Below is a small trained network, with its code and all its weights. Each question gives an input and a target symbol and asks what happens when units are switched off, that is, made to give their printed mean instead of their output.

import numpy as np


def w(rows, s, z=0):
    codes = np.array(rows[::2]) - 128.0
    scale = np.full(codes.shape[1], s)
    scale[-1] = z or s
    return codes * scale


def norm(h):
    return h / np.sqrt((h * h).mean(-1, keepdims=True) + 1e-5)


def softmax(a):
    e = np.exp(a - a.max(-1, keepdims=True))
    return e / e.sum(-1, keepdims=True)


def log_softmax(a):
    a = a - a.max(-1, keepdims=True)
    return a - np.log(np.exp(a).sum(-1, keepdims=True))


def net(x, mask):
    ids = ['ΘΞΠαβηστφψω'.index(c) for c in x.split()]
    T = len(ids)
    res = E[ids] + P[:T]
    u = 0
    for l in range(2):
        r = norm(res)
        for j in range(3):
            rows = slice(2 * j, 2 * j + 2)
            q, k, v = (r @ M[l][rows].T for M in (Q, K, V))
            z = softmax(np.where(np.tri(T) > 0, q @ k.T / 2**0.5, -1e9)) @ v
            o = O[l][rows]
            res = res + np.where(mask[u + j], z, o[:, -1]) @ o[:, :-1]
        u += 3
    return log_softmax(norm(res)[-1] @ U[:, :-1].T + U[:, -1])


Q, K, V, O = {}, {}, {}, {}
E = w([
[175,89,117,193,50],'Θ',
[175,150,128,112,161],'Ξ',
[59,223,72,210,107],'Π',
[115,56,144,100,74],'α',
[166,91,97,142,76],'β',
[206,57,20,75,179],'η',
[102,75,81,199,193],'σ',
[114,42,96,149,82],'τ',
[4,54,41,101,165],'φ',
[126,3,196,153,145],'ψ',
[171,140,64,187,104],'ω',
],0.012)
P = w([
[53,87,198,208,104],'0',
[36,36,187,190,128],'1',
[73,124,193,142,110],'2',
[117,223,175,90,124],'3',
[109,253,183,114,155],'4',
[93,177,222,88,142],'5',
[94,210,209,98,159],'6',
],0.0037)
Q[0] = w([
[122,86,198,186,129],'L0H1',
[130,162,3,3,34],'L0H1',
[98,209,119,186,116],'L0H2',
[50,131,159,205,86],'L0H2',
[182,84,206,78,87],'L0H3',
[174,153,133,75,146],'L0H3',
],0.0065)
K[0] = w([
[105,167,167,84,56],'L0H1',
[117,130,107,163,240],'L0H1',
[60,110,160,254,111],'L0H2',
[115,224,231,155,92],'L0H2',
[128,215,101,209,109],'L0H3',
[129,148,103,148,200],'L0H3',
],0.0069)
V[0] = w([
[69,124,54,145,171],'L0H1',
[151,118,147,143,255],'L0H1',
[133,94,135,84,46],'L0H2',
[28,154,203,180,148],'L0H2',
[195,181,156,152,100],'L0H3',
[128,129,48,248,81],'L0H3',
],0.0092)
O[0] = w([
[74,154,132,92,204,126],'L0H1',
[49,80,182,164,157,59],'L0H1',
[174,111,65,126,186,193],'L0H2',
[164,174,167,1,74,220],'L0H2',
[131,120,80,184,66,4],'L0H3',
[126,201,151,164,170,243],'L0H3',
],0.01,0.0036)
Q[1] = w([
[84,187,76,114,154],'L1H1',
[169,110,207,84,123],'L1H1',
[101,90,138,254,126],'L1H2',
[251,123,198,81,180],'L1H2',
[96,163,80,132,199],'L1H3',
[103,226,121,37,242],'L1H3',
],0.0082)
K[1] = w([
[149,49,181,38,109],'L1H1',
[118,147,2,135,190],'L1H1',
[60,67,9,112,106],'L1H2',
[232,70,165,90,152],'L1H2',
[105,126,24,187,138],'L1H3',
[32,185,53,138,202],'L1H3',
],0.0077)
V[1] = w([
[243,87,175,152,125],'L1H1',
[71,38,61,124,152],'L1H1',
[124,72,254,218,156],'L1H2',
[143,158,157,45,232],'L1H2',
[72,106,115,92,128],'L1H3',
[68,234,56,77,129],'L1H3',
],0.0063)
O[1] = w([
[203,111,235,195,98,167],'L1H1',
[141,32,116,85,253,103],'L1H1',
[246,162,250,173,167,192],'L1H2',
[220,174,172,198,215,254],'L1H2',
[151,56,77,67,64,139],'L1H3',
[93,53,147,11,102,107],'L1H3',
],0.0045,0.0039)
U = w([
[187,192,63,176,80,48],'Θ',
[56,78,167,190,20,82],'Ξ',
[60,231,136,57,85,180],'Π',
[222,82,1,73,68,190],'α',
[151,145,27,173,105,35],'β',
[77,64,46,204,248,82],'η',
[85,158,172,104,189,2],'σ',
[205,186,88,103,210,41],'τ',
[50,73,85,9,210,163],'φ',
[213,97,232,124,134,208],'ψ',
[93,211,110,197,98,32],'ω',
],0.0083,0.0049)

Each question gives the input, a string of symbols that net reads in full, and the target symbol t.
The units are the heads (2 rows each of Q, K, V and O). Each row of codes is followed by its name. A weight is (code - 128) times the scale printed after its matrix; where a second scale follows, it is the last column's (O and U).
mask holds one flag per head, layer by layer. A switched-off head (its flag False) gives its mean, the last column of its rows in O, instead of its output. The means were averaged over made-up inputs and are rounded, as every weight is.
A unit's drop is (log p(t) with every unit on - log p(t) with that unit switched off) / (log p(t) with every unit on - log p(t) with every unit switched off).
The circuit of an input: a set's keep is (log p(t) with only the set's units on - log p(t) with every unit switched off) / (log p(t) with every unit on - log p(t) with every unit switched off). Starting from all 6 units, units are removed one at a time, each time the one whose removal leaves the highest keep (on an exact tie, the one counted first), for as long as the keep stays at least 0.8.
units of the circuit, in order: the units of the circuit, biggest drop first
unit that matters most: the unit with the biggest drop
which heads matter: for each layer, one digit per head in row order, 1 if its drop is at least 0.15 and else 0, layers parted by /
drop of u: that unit's drop, to one decimal
input σ Π τ ω, target Π: units of the circuit, in order : [L0H2; L0H1]
input τ τ φ Ξ α, target φ: unit that matters most : L0H1
input τ Ξ Ξ ψ α, target Ξ: which heads matter : 101 / 000
input Ξ α τ, target Ξ: units of the circuit, in order : [L0H2; L1H2]
input α φ Ξ, target α: units of the circuit, in order : [L0H3; L1H2]
input Π α σ, target Π: units of the circuit, in order : [L0H2; L1H1]
input α ψ τ α ψ α, target α: units of the circuit, in order : [L0H1; L0H2]
input ψ Θ α α τ, target α: which heads matter : 110 / 010
input ψ τ ψ φ σ α, target φ: which heads matter : 100 / 101
input ψ ψ Ξ Ξ Π ψ, target Ξ: units of the circuit, in order : [L0H3; L0H2; L1H1]
input α τ τ, target α: which heads matter : 100 / 010
input τ α ψ Ξ α α σ, target α: units of the circuit, in order : [L0H1; L0H3]
input Ξ ψ α, target Ξ: units of the circuit, in order : [L0H3; L0H1]
input τ α α η ψ Ξ, target η: units of the circuit, in order : [L0H2]
input Ξ Π φ Π ψ α, target Π: which heads matter : 011 / 100
input α α Π Ξ, target α: units of the circuit, in order : [L0H3; L1H2; L0H1]
input α ψ ψ α ψ α, target α: units of the circuit, in order : [L0H3; L0H2]
input Π Π Ξ, target Π: which heads matter : 010 / 100
input τ τ β φ Π τ, target φ: drop of L1H1 : 0.0
input η η φ α, target η: drop of L0H2 : 0.5
input Π ψ ω, target Π: drop of L0H2 : 0.7
input α ψ α α ψ, target α: unit that matters most : L0H1
input ψ α Ξ τ η, target η: drop of L1H1 : 0.0
